Below are the code and all the weights of a small trained network. Each question names an input and a class and asks about switching units off, where a switched-off unit gives its printed mean instead of its output.

import numpy as np


def w(rows, s, z=0):
    codes = np.array(rows[::2]) - 128.0
    scale = np.full(codes.shape[1], s)
    scale[-1] = z or s
    return codes * scale


def norm(h):
    return h / np.sqrt((h * h).mean(-1, keepdims=True) + 1e-5)


def f(y):
    return np.maximum(y, 0)


def log_softmax(a):
    a = a - a.max(-1, keepdims=True)
    return a - np.log(np.exp(a).sum(-1, keepdims=True))


def net(x, mask):
    res = np.array(x, float).reshape(1, 3) / 4 @ E
    u = 0
    for l in range(3):
        y = f(norm(res) @ A[l][:, :-1].T + A[l][:, -1])
        res = res + np.where(mask[u : u + 3], y, B[l][:, -1]) @ B[l][:, :-1]
        u += 3
    return log_softmax(norm(res)[-1] @ U[:, :-1].T + U[:, -1])


A, B = {}, {}
E = w([
[212,113,254,101,22,91,83,184,211,139,207],'x0',
[183,184,212,218,75,145,4,147,141,120,209],'x1',
[222,241,187,93,130,42,15,202,92,142,90],'x2',
],0.0068)
A[0] = w([
[243,71,122,95,101,104,112,167,118,114,86,3],'0.n1',
[52,85,74,165,172,159,213,53,188,148,83,175],'0.n2',
[95,84,23,141,134,127,160,2,160,109,126,122],'0.n3',
],0.0078,0.0023)
B[0] = w([
[138,133,186,90,132,108,115,95,165,127,126,165],'0.n1',
[51,76,77,134,184,204,88,98,77,47,3,254],'0.n2',
[146,58,113,57,131,158,112,76,78,108,116,228],'0.n3',
],0.015,0.011)
A[1] = w([
[123,123,72,104,148,124,187,153,134,129,136,47],'1.n1',
[55,132,97,95,130,163,189,88,137,254,160,1],'1.n2',
[46,23,35,145,95,100,179,49,179,86,66,77],'1.n3',
],0.0077,0.0046)
B[1] = w([
[67,114,25,32,181,145,97,120,88,114,143,129],'1.n1',
[130,222,147,232,108,117,165,126,119,199,151,128],'1.n2',
[63,68,92,148,88,167,129,228,3,66,100,245],'1.n3',
],0.011)
A[2] = w([
[75,134,66,170,133,121,254,138,149,155,148,2],'2.n1',
[222,174,165,140,120,139,127,183,169,209,127,188],'2.n2',
[191,185,194,112,146,27,61,154,138,189,123,227],'2.n3',
],0.009,0.0042)
B[2] = w([
[75,125,124,162,115,204,153,160,59,129,119,128],'2.n1',
[124,182,192,124,125,150,176,121,160,237,237,199],'2.n2',
[145,82,198,166,70,64,134,156,254,197,180,247],'2.n3',
],0.012,0.013)
U = w([
[63,85,32,159,138,180,104,138,7,46,51,2],'0',
[210,216,183,98,83,37,132,255,175,165,158,254],'1',
],0.0082,0.0042)

Each question gives the input, the list of numbers given to net, and the class t.
The units are the neurons (one row each of A and B). Each row of codes is followed by its name. A weight is (code - 128) times the scale printed after its matrix; where a second scale follows, it is the last column's (A, B and U).
mask holds one flag per neuron, layer by layer. A switched-off neuron (its flag False) gives its mean, the last column of its row in B, instead of its output. The means were averaged over made-up inputs and are rounded, as every weight is.
A unit's drop is (log p(t) with every unit on - log p(t) with that unit switched off) / (log p(t) with every unit on - log p(t) with every unit switched off).
top k neurons: the k neurons with the biggest drops, biggest first
drop of u: that unit's drop, to one decimal
input [3,4,-1], class 1: top 2 neurons : [0.n2, 1.n3]
input [4,3,-4], class 1: top 3 neurons : [0.n2, 0.n3, 1.n3]
input [3,3,-4], class 1: top 2 neurons : [0.n2, 0.n3]
input [1,5,-4], class 1: top 3 neurons : [0.n2, 0.n3, 1.n3]
input [3,-3,0], class 1: top 2 neurons : [0.n2, 1.n3]
input [6,3,-6], class 1: top 2 neurons : [0.n2, 0.n3]
input [3,-8,6], class 1: top neuron : [0.n2]
input [-2,8,3], class 1: drop of 0.n2 : 1.8
input [-3,-3,6], class 1: drop of 0.n2 : 1.2
input [-3,6,7], class 1: drop of 0.n2 : 0.5
